[ -4  10  -4   3   0  -2  -4  -1  -6 -11   2   2  21 -10 -45   9   4   5
   6 -18  -2  -9  -7  -8  -4  14  -1  -2  -5  -9  20   6 -58   9   0 -49
  -4  -1]
W, K
[-26   7  -3   7   2  13   1  -1 -11  -9   4  -1  16   9 -17  -3  -8  -2
   4  -8 -19 -12  -2  -9   9   9  -6  25   1  -2   3  13 -30   1  -4 -46
   3  -4]
E, M
[-21  -6  -3   0  -4  -2   3  -5  -2 -18   3   2  19  -2  -9  12 -10   0
   9  -4  -1  -3  -2   4  -4   9   6  20  -1   4   7  11 -23   3  -5 -12
  -1   1]
W, A
[-12  -8   7   4  11  -8  18   7 -25 -25   7  -4 -23   7  50   8  -3  -8
   0   5 -20  -2  10   8  -1  10 -12  -5  16   3   0 -12  12   8  -3  32
  -6  -9]
E, K
[-11  13 -16  -5 -16  14 -14  -7  10 -16  10   2  38  -1 -72  -6   4   3
   4 -17   3 -10  -7 -14  14  22   8  42  -6 -11  17  22 -64   8  -9 -70
   1   7]
W, K
[-17  -8  -6   0 -15  -1   2  -2   4 -17   8   3  19  -2 -27  -5  -7   4
  -2 -11  -4  -4   0   5   4  -5   4   8   0  -3   3   7 -26   1   4 -12
  -1  -1]
W, K
[-15   7   3   1   3  -4   0   8  -6 -17   5   5   2  11  -6  19  -1  14
   3  -1  -3  -3   0   0   9   6  -3  12   3   0  11  -5 -30   4  15 -19
  -2   0]
E, K
[-29   5  -9  -3   5   8   4   0  12  -1   8   4  18  21  -4   9  -1  15
  -2  12   3  -2   5   3   9  -8   2  35  -5   2  -1   3  -9 -12  -3  -1
   8  -4]
E, K
[ -8  -3  -1   3  -8   6   4   1   1 -15  -4  -3  16  -4 -21   0   2  -3
   8  -8 -14  -6  -4  -4  11   7   3  19   1  -2  -5  12 -21   3  -3 -22
   8   1]
W, T
[ 18  13  10  -6  15 -24  -3  33 -34 -36 -10   3 -33   0 -29  45  10  -1
   2 -18  19   0   1   3   4  39 -13 -36   3   2  38 -23 -66  15  18 -37
 -10  -4]
E, K
[ -8  11  -6  -6  -1   6  -7   1   2  -8  -1   2   3  15   1  23   2   3
  -1   5   9   2   1   1  10  15  -4  38   3  -2   6  -8 -11   1  -7  -2
  -3   2]
E, K
[-14  11   0 -16   4  -9  -2   9 -16 -20   5   2   7  12 -18  12   2   5
   3  -6   0   2   1  -2  -1  19  -2  -1   0  -1  13  -2 -33   1   4 -34
  -2  -4]
E, K
[ -6  -3  -2  -5  -9   1   2   7  -2 -19   2   4  17  -2 -27  16  -4   0
   7  -9   0  -4  -4   7   0   5   0   6   0 -12   9  10 -33   9  -5 -10
  -4   1]
W, K
[-10   5  -4  -4 -10   5  -1   6   5 -24  -4   4  13  -5 -18  30  -3   6
   8  -6  14  -1  -5   0   0  20  -2  18  -3  -1   9   2 -12   0   1   4
  -4  -2]
W, K
[  3   6  -2  -7  -1 -11   3  14  -7 -21   0   3  -6   3 -21  32   8   9
   8 -12   9  -2   4  -9   9  35  -7  29   0  -2  19 -10 -42   7   3 -33
   1  -2]
E, K
[-29   8  -6   8   7   6  -4   1  -9  -1   6  -5  20  14 -18   0   3   4
   6   5 -14  -4  10  -2  10  -2   1   9  -1  -4   6   3 -36  -1  -4 -40
  -3  -5]
E, M
[-13  -1  -5   2  -6   2   1   5  -8 -24   0   3  10  -5 -19  18   1   0
   7 -13  21  -5  -6  -1  -5  15  -2  16  -1  -4  15  -1 -35  10  -2 -19
  -1  -2]
W, K
[ -9  -8  -6   2  -5   6  10  -9  -3 -14   9   1  22  -7 -28 -11  -4  -5
   6 -10 -13  -7   0  -2   7   2   3  17   4  -2   2  14 -28   3 -12 -23
  -2   4]
W, K
[ -2  -3 -12   3  -7   7  10 -15   0  -9   6   8  25  -5 -32 -26   5  -2
   7   8 -16 -10  -1 -10   9   2   5  19   1  -5   2  22 -31   7  -5 -49
   0   9]
W, K
